Below is a small trained network, with its code and all its weights. Each question gives an input and a target symbol and asks what happens when units are switched off, that is, made to give their printed mean instead of their output.

import numpy as np


def w(rows, s, z=0):
    codes = np.array(rows[::2]) - 128.0
    scale = np.full(codes.shape[1], s)
    scale[-1] = z or s
    return codes * scale


def f(y):
    return np.maximum(y, 0)


def softmax(a):
    e = np.exp(a - a.max(-1, keepdims=True))
    return e / e.sum(-1, keepdims=True)


def log_softmax(a):
    a = a - a.max(-1, keepdims=True)
    return a - np.log(np.exp(a).sum(-1, keepdims=True))


def net(x, mask):
    ids = ['ΞΣγδεζηθλμπτφψ'.index(c) for c in x.split()]
    T = len(ids)
    res = E[ids] + P[:T]
    r = res
    for j in range(2):
        rows = slice(3 * j, 3 * j + 3)
        q, k, v = (r @ M[0][rows].T for M in (Q, K, V))
        z = softmax(np.where(np.tri(T) > 0, q @ k.T / 3**0.5, -1e9)) @ v
        o = O[0][rows]
        res = res + np.where(mask[j], z, o[:, -1]) @ o[:, :-1]
    y = f(res @ A[0][:, :-1].T + A[0][:, -1])
    res = res + np.where(mask[2:10], y, B[0][:, -1]) @ B[0][:, :-1]
    return log_softmax(res[-1] @ U[:, :-1].T + U[:, -1])


Q, K, V, O, A, B = {}, {}, {}, {}, {}, {}
E = w([
[117,72,93,127],'Ξ',
[102,149,64,100],'Σ',
[120,120,43,180],'γ',
[185,108,116,128],'δ',
[199,153,110,91],'ε',
[133,95,78,251],'ζ',
[79,87,51,123],'η',
[189,162,95,144],'θ',
[93,129,153,104],'λ',
[207,122,106,195],'μ',
[138,174,80,174],'π',
[136,167,84,102],'τ',
[134,114,93,56],'φ',
[166,84,110,84],'ψ',
],0.022)
P = w([
[110,113,136,99],'0',
[202,75,22,158],'1',
[204,72,19,159],'2',
[201,73,20,156],'3',
[206,69,14,161],'4',
[204,67,10,150],'5',
[210,68,12,165],'6',
[208,64,10,167],'7',
[206,68,12,160],'8',
[215,66,7,172],'9',
[214,61,4,172],'10',
[212,68,7,162],'11',
[227,68,2,179],'12',
],0.0068)
Q[0] = w([
[186,50,1,97],'h1',
[103,169,202,103],'h1',
[141,175,137,168],'h1',
[89,180,198,116],'h2',
[151,146,239,121],'h2',
[158,164,208,145],'h2',
],0.015)
K[0] = w([
[54,156,248,147],'h1',
[169,134,74,137],'h1',
[182,159,83,166],'h1',
[144,131,40,110],'h2',
[138,129,40,128],'h2',
[216,115,97,149],'h2',
],0.019)
V[0] = w([
[245,77,204,114],'h1',
[122,105,128,16],'h1',
[91,59,110,123],'h1',
[91,199,166,124],'h2',
[134,249,48,78],'h2',
[179,135,168,133],'h2',
],0.016)
O[0] = w([
[52,150,40,36,61],'h1',
[75,249,100,224,139],'h1',
[21,129,188,172,186],'h1',
[159,87,125,96,2],'h2',
[226,209,165,125,189],'h2',
[96,126,79,72,79],'h2',
],0.014,0.0055)
A[0] = w([
[67,50,144,119,133],'n1',
[109,59,158,236,76],'n2',
[116,181,146,160,3],'n3',
[154,76,254,149,175],'n4',
[8,163,205,157,135],'n5',
[90,149,203,60,234],'n6',
[80,100,198,150,150],'n7',
[159,128,53,214,67],'n8',
],0.0095,0.0066)
B[0] = w([
[141,142,167,123,173],'n1',
[145,148,81,88,241],'n2',
[87,133,157,111,175],'n3',
[54,124,73,158,254],'n4',
[156,61,195,100,223],'n5',
[89,166,133,248,137],'n6',
[176,130,158,151,177],'n7',
[130,148,158,62,232],'n8',
],0.013,0.018)
U = w([
[188,66,203,61,99],'Ξ',
[10,139,150,88,114],'Σ',
[19,166,23,151,89],'γ',
[235,87,87,221,214],'δ',
[222,190,170,180,42],'ε',
[243,110,146,34,67],'ζ',
[119,78,105,31,126],'η',
[71,235,90,232,78],'θ',
[99,129,186,254,225],'λ',
[123,221,57,116,3],'μ',
[120,193,198,94,95],'π',
[125,149,129,132,198],'τ',
[86,52,97,153,215],'φ',
[80,146,29,240,205],'ψ',
],0.0061,0.005)

Each question gives the input, a string of symbols that net reads in full, and the target symbol t.
The units are the heads (3 rows each of Q, K, V and O) and the neurons (one row each of A and B). Each row of codes is followed by its name. A weight is (code - 128) times the scale printed after its matrix; where a second scale follows, it is the last column's (O, A, B and U).
mask holds one flag per unit, heads first, then neurons. A switched-off unit (its flag False) gives its mean, the last column of its rows in O or B, instead of its output. The means were averaged over made-up inputs and are rounded, as every weight is.
A unit's drop is (log p(t) with every unit on - log p(t) with that unit switched off) / (log p(t) with every unit on - log p(t) with every unit switched off).
The circuit of an input: a set's keep is (log p(t) with only the set's units on - log p(t) with every unit switched off) / (log p(t) with every unit on - log p(t) with every unit switched off). Starting from all 10 units, units are removed one at a time, each time the one whose removal leaves the highest keep (on an exact tie, the one counted first), for as long as the keep stays at least 0.8.
circuit, biggest first: the units of the circuit, biggest drop first
most important unit: the unit with the biggest drop
top k neurons: the k neurons with the biggest drops, biggest first
input ε ε ψ θ Σ ε ψ, target μ: circuit, biggest first => h1, h2
input Σ ψ π η Ξ, target θ: most important unit => n4
input φ Ξ θ τ θ θ, target π: circuit, biggest first => h1, n8, n4, n5
input γ ζ η θ ζ γ ψ, target ψ: top 2 neurons => n4, n5
input Σ η θ ε, target θ: circuit, biggest first => n4, h1, n5
input ζ π η ψ ε ζ μ π μ θ π γ, target φ: circuit, biggest first => n4, h1
input γ δ μ μ ζ ε τ Ξ ψ η, target ψ: circuit, biggest first => n4, h1, n5, n8
input τ π φ π γ φ ψ ε, target ε: circuit, biggest first => h2, h1
input θ θ Σ μ Σ ε η ψ φ π, target ζ: circuit, biggest first => h1, n4
input π ε ψ π ψ ψ Σ γ Σ, target δ: circuit, biggest first => h1, n8, n5
input ψ ψ ψ Σ π ε ε μ γ π Ξ, target Σ: circuit, biggest first => h1, n5, h2
input π π λ, target λ: circuit, biggest first => n2, n8
input ψ θ ζ ζ, target Σ: circuit, biggest first => h1, n5, n8
input ζ γ θ, target φ: circuit, biggest first => n4, h1, h2
input η π ε ψ φ, target λ: top 3 neurons => n4, n5, n7
input Ξ ε μ π μ η Σ θ γ θ θ θ ζ, target Ξ: most important unit => n5
input ζ π φ μ ζ τ φ ψ ζ π μ φ Ξ, target φ: top 2 neurons => n4, n8
input Ξ π π θ ψ ψ γ, target Ξ: top 2 neurons => n5, n4
input η Σ τ, target λ: top 3 neurons => n4, n5, n7
input ψ δ θ μ π δ η τ, target Σ: most important unit => h1
input η ζ Σ ζ φ π Ξ μ ε π, target λ: top 4 neurons => n4, n5, n7, n3
input η ψ ζ η, target λ: top 3 neurons => n4, n5, n7
input π ζ γ γ ψ ψ π π ψ π π φ, target δ: top 2 neurons => n4, n8
